Each row is followed by its band, which names the range that a hidden value of the row falls in. A new part has a new value, new ranges and new names.
[ 256   23 -359 -224    5  187   61  -33   60   28  168 -175  -66 -212
  136 -258 -161  -43  341   29   39  -25  -74   81  131 -389  148 -220
 -255   51  -35 -120  148 -203   -7   41  117  144    1  159  -32  140
  -13  -66 -154    2   61   24] : (25)
[-242   66  181 -218 -177 -166  126  107    3   32  -58 -273  108   45
 -110  116  293  -30   73   -5   44   29  240 -198  -43  -52  -82  121
   12 -259 -131  -44  137 -102  -24   44  -20  -58   49  171 -174   86
   94   33  -13   77  104 -196] : (17)
[  90   -9 -163 -205  -31  260   28    2   35   12  310 -153   11 -122
   46 -257   33 -234  189   69    9   86 -103 -111  146 -255   11   28
 -101  141  -54  -74    0 -176   59  -39  -20   34  169  201 -160   58
  -82    9  -63  133   66 -124] : (28)
[ 189  207  153 -174 -191  -91  -93  187  -65 -160   11  137   36  274
 -425   49 -223  195  162 -435  -82   61 -484 -182  181 -258 -228   39
 -249  185  175  206 -109  102 -295 -300 -146  -96  -98  492  229   44
   18 -120  185  123  419  -91] : (40)
[-276  165   95 -148  -29  -50   20   95   52  -27   55  -51   25  -14
   -9  237  145 -149  -31   31 -167  151   59 -103  -81   13 -184  116
   28  -47 -204  -77  174 -117   36  113   67   -7   76  -66 -214  155
  -38  113  -49  -48 -112 -152] : (36)
[  97  152 -358 -318 -152   55  172   13  -68 -204  225 -441  221  122
  100    6   97 -368  -26 -360  135 -143   99   16  -59  -59  242  132
  -48  365  470    0 -197   19   48   82 -386  146  662  320   49  -58
  -41 -523  124   16  -38  128] : (28)
[  38  212 -246 -336  -63  -66  174  -75  -45 -155  369 -468  313  247
   71   -3  185 -283   21 -230  191 -122  -39  -55  -57  -28  316  120
   36  390  480  -22  -92   35   74   33 -374   94  506  344   48 -183
   76 -494  101  -57   93  141] : (36)
[  25 -113  165 -262 -110  265  301  -12   62  163  292 -159  224 -218
   25 -285  103 -230  308 -354 -142  -79  127 -132   51   17    5  205
   39 -495 -213  -84  186  184  -56 -120  216 -190   -8  262  -21  309
 -177 -159  -58  101   49 -187] : (26)
[ -63   51 -188 -258  -92 -232   30  308 -260  -47 -141 -125 -122  -15
    0   42  123  399  -20   83  114  221  128   72    8 -126  -86    6
 -182  -56  -19  -33  -21 -203 -146  -16  -48 -109  -40  151   60   -7
  214   18  185   32   58  -25] : (26)
[  23  131 -113    0  140   85 -198 -106   68 -104   61  149 -138   29
   48  148 -206  -51  -46  -56 -329    1 -109   42  -73   19   23   23
   28  425 -110  -80  101   83   88  139  -38   89  192   16 -122   11
  -62  101   36    6 -168   41] : (34)
[  51  167 -307 -326 -115  -64  221  -82  -87 -178  364 -515  321  238
   60  -36  215 -344  -15 -262  177 -142   -7 -114  -43  -50  295  115
    5  448  570  -28 -157    1   77   63 -404  158  667  326   28 -221
   48 -545  148   33   89  173] : (29)
[-104   57   83 -200  -49  -11   90   47    8   50  114  -83  118  145
  -71   77   15 -201   11   -5   84  -53  129 -179  -59  -18  -60  110
   70  -20  -45   31   77 -115   81  -74  -39   16  114   88 -157  114
   89  -72 -105  -43   83 -126] : (40)
[ 169  228   94 -159   36  -71 -229  -48   93 -158 -118  172 -158  229
  -68  149 -293   40   24  -65 -178 -212 -207 -106   40   98   -1   15
   98  239  -18   42  157   31  -24   75    2   60 -145   87   85  166
   49 -104 -102  -24   67    4] : (41)
[-305  -22 -270 -161  146  321  -57 -130  132  -46  128  178  -96    9
  146  204  121 -366   50   23 -244   80 -140   55 -253   23   84   93
  -50  211 -233   16   30   77  156  -48  124  -69  258   27 -352   50
 -172  360   80 -118 -110 -131] : (41)
[  31  167   93  -26 -161  -75 -227  190 -151 -103 -247  338  -74  238
 -161   33 -469   82  -63 -211 -264   56 -152  -62  143 -211 -174  -44
 -459   62  103  155   50  157 -312 -403   24 -169  149  181 -160   78
   43  -32  140   87  225 -108] : (41)
[ 123   20 -315 -193  142  200  199  285  -99   42  225 -212   84 -118
  118   54 -149 -208  122  -80  110  106  -66  241 -287 -275   11   80
 -169  159   89  -46 -125 -212 -173  -91 -121  177   61   65  240   78
   67  -22  -47 -186  -23   86] : (36)
[  12  -29 -109 -208  -30  248   89   69   24   63  334 -165  130  -95
   49 -214   63 -315  186   -7  -21   96  -96  -86  -24 -200   11  131
  -76  143   22  -59   18 -116    9 -112  -42   22  100   88 -102   87
  -36   15  -83   74   68  -97] : (25)
[-296  -41   56 -210  -34  -54  155  149  -17   48 -119 -152   97   29
   45  166  261 -120   -2   10  -33   22  244 -115 -187   78  -98  182
  -13 -268 -208  -26   66  -68  -46   -3   69  -13   58   -5 -254  156
   63  153   -3    3   23 -167] : (36)
[ 162 -133 -359  -71  104  264  322  518 -272  111  -32 -207   52 -299
  292  -92 -258 -236   77  -14   90  124  140  141 -265 -287 -238  132
 -280  -24 -104 -104 -232 -372 -327 -112  -78  252   59 -144  108  259
   68   72  -42   44   -7   84] : (29)
[  75 -161 -103 -334   67   55 -137  -15  100  -46 -164   69 -211   24
    7   80   18   45  -46  -28 -104 -175  175  106  -69  161  107   66
   54 -105  -63   66   58  -10   64  140  166   96  -11   56    8  195
   16   39 -104  -64 -164 -109] : (28)
[-199  141   25 -189   66 -140   59   13  -59  -23   -3  -87    0  198
   72  224  120 -112  -36  230   40  -77   37 -173 -187  128    9  118
  171   96  -92  -54  110 -159   48   54  -30    9   29  -14 -106   -2
  171   40  -17  -65   69  -16] : (34)
[ -51   50  -13 -221   18   46   73  -50   56   77  322 -166  250  157
    2  -51   14 -305   93  -55   91  -26  -25  -89  -49 -136  133   70
  -33   97  140   32   96  -28   68 -144  -84   35  193  190 -147  -17
   89 -113 -102  -97  137  -68] : (36)
[  57  122 -268 -109  187 -177 -173  151 -146  -11  -63  112 -182   44
  166  280 -302  265 -217   25  115   88  236  306 -147   33   15  -15
  112  269  -88   25   56 -168  137  191 -174   57   43   51  128   46
  247  -34   29 -246 -253  121] : (28)
[  22   31   16  -59  -86   39 -205  221 -128  -36 -238  417 -106  162
 -109   32 -480   20  -87 -173 -223   79  -80   -1  116 -201 -228  -43
 -464  -50   -7  200    7   74 -255 -411  125 -115  135  114 -219  173
   11   69   73   22  145 -163] : (40)
[   4  100 -118 -149   62   96 -193  -53  110 -129   43   58 -192   22
  -75  152  -55  -27   22   12 -264   22 -128   99  -99  -70   82    3
  -60  314   -3  -54   88   21   29   91   26   69  109   50  -27    0
  -54  120  -14  -49 -140  -39] : (26)
[ 119  -96  -90 -185 -104   22   10  -26   14   75 -332  107 -223   46
  -39  155 -199  -60  246  -51   36 -421  151  -70 -338    4   86   20
  190   70 -100   87  153 -123   49   79   48   95 -267   36  229  274
  185   69 -142   29  107   47] : (40)
[ -56   78  -78   70  153   21 -194 -202  168  -39  -12  167  -26   53
   77  187 -199  -51  -47 -212 -327  -26   24  -12  -25   37    0  -24
   35  301 -253  -26  166  164  194  209  -28  137  245   64 -353   73
  -68  167   18   20 -140   -2] : (29)
[-204  -69 -237 -214  -10  289 -123 -152  268 -108    8  142  -91    7
   28  211  139 -439   10 -160 -293  -61  -18  -42 -184   82   10  109
   33  281 -114   77   28   34  271  161   84  149  290  -88 -361  232
 -230  227  -71  -14 -210 -149] : (40)
[  84 -189    8 -228 -145   98    8   24   -9  167   92 -166  -80 -243
  -84 -256   64   40  233   37  -26   17  228   49   48 -283  110   -5
 -120 -257  -51  -71  187  -96  -33  -18  139  -71    0  267   42   53
   48   61  -76  138  -13 -169] : (25)
[ -62 -198 -101 -252 -226 -176   55 -128   87  204 -233 -124 -129  -29
 -263  125   66  153  301  -37   77 -244  418   93 -297 -309  267 -232
 -111 -211   68   38  359 -102   98   65  196   87  -93  130   69   52
  267  115 -159  -83   58  -46] : (36)
[  70  226   79 -142 -261 -145 -206  155 -158 -210 -138  337 -101  222
 -236   44 -319  121  -76 -327 -384   31 -279 -138  133  -30 -207   36
 -261  253  288  118   81  160 -239 -221   30 -150   87   43   84  122
  -18 -226  171  133  112   -2] : (34)
[   7  215 -158 -109  172 -278 -276  181 -169  -51  -88  134 -184   39
  221  285 -273  343 -275   33   35  174  194  326  -55   94   -2   30
  115  198  -98   13  129 -108   76  228 -170  -58    0   92  137   32
  242  -49   85 -227 -287   94] : (26)
[-137  106  -53 -113   -3  250 -109   78  135  -34  302  325  -19  -12
 -229  377 -186 -333  -32 -427 -332  201 -197  164 -316  -75 -195  169
   37  393   31  136   45   80  129  -33  -21    6  154  -39  126  208
 -195  103  -12 -242 -283  -82] : (40)
[-201  182  -28 -183  -19  -50  -42  419  -68  -17   36  212  -10  -58
  -20  293 -134   -9 -124 -152 -151  395  -54  132 -123  -73 -405  113
 -144  -14 -108   69  102 -190  -96  -49   80  -47 -130 -221   24  341
    3   86  -44 -236 -174 -112] : (26)
[ -34 -101   64 -232   99   -8  173  -36   -6  167  167 -100  221   88
   16   14    2   -6   79 -277   49 -119  233   91 -163   77  193  130
   54 -301  -51   39  128  220   -3 -146   44 -109   65  316   21   48
  119 -117   14 -173   48  -56] : (36)
[ 147   92   -2  -94  160    3 -247  -66   41  -75 -169  310 -178  157
  123   93 -354   69   -1  -56 -247 -212 -142  -11  -44  205   41   60
  118  214 -156   38  162  123   -6   43   63   10 -180   19   12  192
   67   34  -46  -20    4   45] : (36)
[ 122  -23 -187 -108 -126   39  131 -185   31  140  132 -171 -128 -197
  -76 -198  -91   45  324  164  -49 -142  221  -95  -16 -323  150 -256
  -49  103  -65 -244  357 -214  170  125  175  132   32  -53  -80   56
   98  -47 -200   94   -7   59] : (34)
[ 139  -74 -169 -233   69  362  212  204   19   72  333 -187  162 -105
   25 -145  -63 -350  231 -157   37   52 -149   48 -182 -231  -11  169
 -123   98   49  -19 -120 -108 -130 -199  -60  117    7   93  121  167
  -44  -12 -117  -53   93  -45] : (17)
[ 146  210   38 -314 -313 -128 -124  194 -121 -257 -194  333  -65  330
 -286   74 -286   93   12 -492 -236 -100 -374 -171  115   26 -195   62
 -234  161  371  254   -7  163 -272 -283   32 -143  -56  136  239  253
  -16 -352  144   63  258  -10] : (28)
[ 188 -124 -191 -158   -4  234   18   56   67   62  177 -212  -39 -151
 -107 -197  -22  -47  259   -7  -13   37  -21   56  -68 -359   94   -8
 -159  212   19  -86  -20 -129  -26  -32  -65  164   18  162   31   15
   31  123 -102  104   59  -55] : (17)
[  90 -196  -51 -290  -86  -95  -18  -93   15  115 -354  118 -209  166
 -105  182  -94   15  252  -43   39 -516  125  -16 -484   91  260   42
  238   49   97  149  217  -35   25   37  100   68 -382   34  390  169
  313   73 -134  -50  158   90] : (34)
[  67  -73  -12 -106  188   11  389 -123 -110  206  303  -88  409   65
  220 -149 -133   73  105 -554   41 -179  266  -30  -51  252  155  156
  182 -284 -223  -44  107  411   63 -143  -24 -168  155  378  -60  108
   74 -333  164  -77  114  108] : (29)
[-110  -23  108 -197  -91   41  166   93  -13  113  126 -127  159   12
  -52  -26   43 -186   46  -95   33   -2  243 -136  -30  -53  -80  126
   -9 -228  -97   -7  102  -55   21 -111   35  -44  138  108 -173  167
   34  -76  -87   -1   44 -170] : (28)
[ 179  -77 -223 -228  135  333  220  299  -34   84  262 -209  131 -155
   99  -98 -126 -291  209 -113   79   73 -119  166 -237 -259  -17  154
 -167   44   35  -30 -142 -172 -214 -176  -57  163  -54   70  214  178
    8   12 -122 -114   52   -2] : (25)
[ 152 -107  129 -182 -166 -166  230 -169   29  272  -17 -186   50 -103
 -114 -163 -202  235  160 -192    5 -382  789   12  -46   24  242 -147
  136 -462  -66 -176  529   98  184  100  244    6  -15   -7   16  254
  214 -418 -296  -74 -141   26] : (17)
[-100   93   -4  -45  -21  186  -54  148   49  -40   12  183  -52  -98
   -2  200 -211 -247  -73 -237 -364   99   68   54 -172   19 -217  154
  -38  125 -153  -27   99   44   -2   25   52   23  153 -171 -107  302
 -158   65  -54  -46 -261  -87] : (41)
[  53  -90  -36 -212  116  104  456  -94  -55  195  307 -170  469  -11
  303 -274  -15    0  179 -602   38 -199  320  -49   -6  321  180  217
  173 -423 -253  -73  129  449   68 -155   35 -214   89  320 -138  264
    1 -404   97  -57   98   51] : (25)
[ 131   13 -432  -86   24   -9  235  301 -272   11  -88 -238  120  -84
  314   26 -247 -101  -21 -228  153  -11  248  154 -193 -170  -19   42
 -195  136   95  -35 -155 -172 -156   25 -250  203  307   65   67  112
  148 -197  104    3  -12  212] : (29)
[ 163   61 -222 -157 -126   74  188 -151   41  118  209 -215  -94 -250
   -8 -234 -158   18  303  123  -56 -140  293  -18   15 -282  173 -271
  -61   40  -32 -306  416 -198  176  131  220  124   49 -154  -60  158
   55 -231 -281  -11 -119   90] : (25)
[  62  -44   75  -79  222  -66  326 -163  -64  207  299 -103  368  129
   77  -22 -150  147   78 -514   42 -188  277   32 -107  195  203  108
  189 -255 -178  -38  139  418   62 -118  -45 -128  157  436   14   -3
  126 -291  141 -153   92   98] : (29)
[ -29   74 -163 -296  -90 -283    9  331 -306 -103 -190    2 -177   64
  -54  107   64  490 -118   45  152  202  111   22  124  -37 -202   -3
 -151 -116  -57   45  -89 -227 -128  -23  -15 -127  -19  208   69   40
  193  -58  229   17   61  -52] : (40)
[-112  138  -10   21   -4  164  -29   49   82  -50  156  162  -15 -139
  -25  251 -139 -280  -27 -319 -447  131  -73  -20 -210   34 -254  177
  113  340 -156  -76  121   41   88  190  -17   85  167 -174  -25  246
 -206   88    2   16 -291    1] : (29)
[-170  206  -23 -104   10  152 -157   50  141  -31  358  227  -12  -65
 -160  362 -135 -296    0 -305 -346  280 -252  205 -266 -151 -131  113
    7  375   52   56  171   35   96   49   -8  -20  117  -16  146  122
 -163  113  -23 -260 -298  -61] : (36)
[ -99   25 -249 -186  -77 -138  140  375 -287   -8  -88 -168  -60  -52
  -19   84  112  282   19   51  104  250  121   87 -185 -188 -124   61
 -193   86   -2  -69  -93 -222 -171  -76 -126  -44  -14   42   88  -16
  219   90  187   26   62   29] : (25)
[-114   24   36  106   77  136 -158  201  -84   84 -165  341    8   32
  154  127 -534 -225 -210 -156 -282   91  238  136 -114  -58 -168   91
 -275  -50 -196   77   95  135 -123 -272   40  -74  287  -74 -363  222
   -2  133  -15  -81 -136 -123] : (41)
[-207  216   32 -121   33  111  -99  -13  186  -62  221   52   -9  -67
  -13  276   13 -294   -6  -89 -300  167  -87   36 -116  -31 -107   98
   53  166 -147  -63  212  -28  124  168   57   29  137  -57 -137  169
 -168  108  -98 -145 -261 -124] : (25)
[ 187  262  136 -182 -116 -140 -182  -25  -57 -225  -97  310 -138  310
 -202  131 -381  152 -126 -332 -321 -237 -119 -117   74  256  -43   72
   86  260  199   70  141  248  -51  -51   12  -96   46   51  189  169
    5 -413   53   -2  -16   69] : (28)
[ -55  153  -76 -223  178  -60   43 -134  -62   35  332 -102  278  368
  174   -6  -48 -175   41  -18  238  -83 -147  -48  -29   -2  303   73
   30  154  126   91   38  110   53 -251 -194 -137  221  450 -127 -201
  205 -178   96 -190  290   25] : (36)
[ 121 -191  -74 -186  -62  149   52   76  -83  169  120  -78  -47 -268
   70 -305  -45  -11  187   11  -34   56  154   23  101 -236    8   14
 -138 -241 -122  -63  122 -126  -61  -46  150  -56   26  214   -6  117
   13   44  -33  154   -1 -120] : (34)
[ 111  133  -36 -203   61  -80 -227  -97   65 -171  -46  119 -193  208
 -117  171 -139   78  -33   -8 -216 -147 -188    4  -35   56  105  -18
   18  316  132   18  107   36   -4   94   29   99   32   81   97  -15
   49  -51  -17  -52  -29   33] : (34)
[  -6 -212 -137 -341 -145 -130   -3 -122  128  130 -292  -96 -217   12
 -210  172   89   97  275   54   74 -325  304  114 -333 -204  298 -186
  -50 -175   92   67  298 -152   70  121  232  156 -182   82  158   89
  249  139 -210 -123   38  -41] : (36)
